Below is a small trained network, with its code and all its weights. Each question gives an input and a target symbol and asks what happens when units are switched off, that is, made to give their printed mean instead of their output.

import numpy as np


def w(rows, s, z=0):
    codes = np.array(rows[::2]) - 128.0
    scale = np.full(codes.shape[1], s)
    scale[-1] = z or s
    return codes * scale


def f(y):
    return y / 2 * (1 + np.tanh(0.7978845608 * (y + 0.044715 * y**3)))


def softmax(a):
    e = np.exp(a - a.max(-1, keepdims=True))
    return e / e.sum(-1, keepdims=True)


def log_softmax(a):
    a = a - a.max(-1, keepdims=True)
    return a - np.log(np.exp(a).sum(-1, keepdims=True))


def net(x, mask):
    ids = ['ΛΞΣΨβδε'.index(c) for c in x.split()]
    T = len(ids)
    res = E[ids] + P[:T]
    q, k, v = (res @ M[0].T for M in (Q, K, V))
    z = softmax(np.where(np.tri(T) > 0, q @ k.T / 2**0.5, -1e9)) @ v
    res = res + np.where(mask[0], z, O[0][:, -1]) @ O[0][:, :-1]
    y = f(res @ A[0][:, :-1].T + A[0][:, -1])
    res = res + np.where(mask[1:9], y, B[0][:, -1]) @ B[0][:, :-1]
    return log_softmax(res[-1] @ U[:, :-1].T + U[:, -1])


Q, K, V, O, A, B = {}, {}, {}, {}, {}, {}
E = w([
[172,163,64,183],'Λ',
[221,154,77,88],'Ξ',
[138,133,110,145],'Σ',
[110,137,85,215],'Ψ',
[204,153,51,135],'β',
[190,21,157,167],'δ',
[251,169,124,13],'ε',
],0.017)
P = w([
[255,108,165,185],'0',
[187,106,110,128],'1',
[187,104,113,131],'2',
[185,113,116,128],'3',
[176,114,109,140],'4',
[135,120,101,158],'5',
[141,124,101,163],'6',
[134,132,92,166],'7',
[120,135,82,165],'8',
[113,146,80,163],'9',
],0.0099)
Q[0] = w([
[120,185,56,119],'head 0',
[212,117,4,176],'head 0',
],0.018)
K[0] = w([
[101,56,176,154],'head 0',
[254,77,196,199],'head 0',
],0.015)
V[0] = w([
[189,142,42,6],'head 0',
[168,200,34,221],'head 0',
],0.014)
O[0] = w([
[182,221,19,254,132],'head 0',
[113,154,236,214,254],'head 0',
],0.011,0.013)
A[0] = w([
[120,156,146,96,241],'neuron 0',
[181,184,186,106,106],'neuron 1',
[153,146,27,131,76],'neuron 2',
[122,73,75,126,182],'neuron 3',
[140,158,158,173,7],'neuron 4',
[149,109,11,100,106],'neuron 5',
[170,58,91,73,100],'neuron 6',
[179,148,54,185,75],'neuron 7',
],0.012,0.011)
B[0] = w([
[124,92,85,236,180],'neuron 0',
[37,131,94,141,197],'neuron 1',
[186,185,136,211,196],'neuron 2',
[179,194,242,24,159],'neuron 3',
[151,145,149,1,213],'neuron 4',
[11,70,187,136,180],'neuron 5',
[134,160,57,130,166],'neuron 6',
[94,69,106,32,249],'neuron 7',
],0.0098,0.017)
U = w([
[120,249,134,163,81],'Λ',
[194,223,92,153,103],'Ξ',
[176,145,73,254,200],'Σ',
[63,92,131,136,76],'Ψ',
[75,173,146,47,3],'β',
[191,94,137,128,219],'δ',
[79,118,64,146,196],'ε',
],0.0085,0.0052)

Each question gives the input, a string of symbols that net reads in full, and the target symbol t.
The units are the heads (2 rows each of Q, K, V and O) and the neurons (one row each of A and B). Each row of codes is followed by its name. A weight is (code - 128) times the scale printed after its matrix; where a second scale follows, it is the last column's (O, A, B and U).
mask holds one flag per unit, heads first, then neurons. A switched-off unit (its flag False) gives its mean, the last column of its rows in O or B, instead of its output. The means were averaged over made-up inputs and are rounded, as every weight is.
A unit's drop is (log p(t) with every unit on - log p(t) with that unit switched off) / (log p(t) with every unit on - log p(t) with every unit switched off).
The circuit of an input: a set's keep is (log p(t) with only the set's units on - log p(t) with every unit switched off) / (log p(t) with every unit on - log p(t) with every unit switched off). Starting from all 9 units, units are removed one at a time, each time the one whose removal leaves the highest keep (on an exact tie, the one counted first), for as long as the keep stays at least 0.8.
circuit, biggest first: the units of the circuit, biggest drop first
k most important neurons: the k neurons with the biggest drops, biggest first
drop of u: that unit's drop, to one decimal
input Ψ Ψ Ψ ε Ψ Λ Λ β Ξ, target Ψ: most important neuron : (neuron 2)
input Λ δ β Ξ δ, target Λ: circuit, biggest first : (head 0; neuron 7; neuron 4)
input Σ Ψ Λ Ψ Λ, target Σ: circuit, biggest first : (neuron 4; neuron 3)
input δ Λ Ξ δ Λ ε Λ, target δ: circuit, biggest first : (head 0; neuron 1; neuron 5)
input ε β Λ ε, target ε: circuit, biggest first : (neuron 7; head 0)
input Λ Σ Σ Λ Ψ, target Λ: circuit, biggest first : (head 0; neuron 7; neuron 4)
input Σ Λ Λ Ψ Σ Ξ Ψ, target Σ: circuit, biggest first : (neuron 7; neuron 3)
input δ Ξ Σ, target δ: circuit, biggest first : (head 0; neuron 1; neuron 7)
input ε Ψ Λ β ε Σ, target ε: 4 most important neurons : (neuron 7; neuron 5; neuron 2; neuron 4)
input Σ ε Ξ Ψ Λ Ψ ε, target Σ: circuit, biggest first : (neuron 7; neuron 4)
input Ψ Λ Σ, target Ψ: 2 most important neurons : (neuron 2; neuron 1)
input Σ Λ δ δ, target Σ: 2 most important neurons : (neuron 7; neuron 4)
input ε Ψ Λ, target ε: 2 most important neurons : (neuron 7; neuron 5)
input Λ Ψ Ψ Λ Ξ ε Λ Σ Λ Λ, target Λ: circuit, biggest first : (head 0; neuron 4)
input Ψ Λ ε ε β Ψ ε Σ ε, target Ψ: circuit, biggest first : (head 0; neuron 1; neuron 0)
input Σ β Ξ, target Σ: 4 most important neurons : (neuron 7; neuron 4; neuron 3; neuron 5)
input Ξ Λ Ψ Σ, target Ξ: circuit, biggest first : (head 0; neuron 4)
input β Λ Λ Ψ β ε Σ Ξ, target β: circuit, biggest first : (head 0; neuron 7; neuron 4; neuron 2)
input Ξ Σ Ψ, target Ξ: 2 most important neurons : (neuron 2; neuron 4)
input δ δ δ Ψ, target δ: 4 most important neurons : (neuron 1; neuron 5; neuron 7; neuron 3)
input ε Σ Ψ, target ε: 3 most important neurons : (neuron 7; neuron 5; neuron 2)
input Ψ Ψ β Λ Λ, target Ψ: 2 most important neurons : (neuron 2; neuron 1)
input Ξ Λ Ξ Ψ Λ Ψ ε Λ, target Ξ: 4 most important neurons : (neuron 2; neuron 4; neuron 7; neuron 5)
input Ξ Ψ Ψ Ξ Ξ, target Ξ: drop of neuron 0 : 0.1
input β Ξ Λ Ψ Λ Ξ Λ Ψ Σ, target β: drop of neuron 4 : 1.7
input ε Σ Ψ Λ β Ξ, target ε: drop of neuron 1 : -0.1
input Ξ Λ β Λ Ψ β β, target Ξ: drop of neuron 2 : 1.8
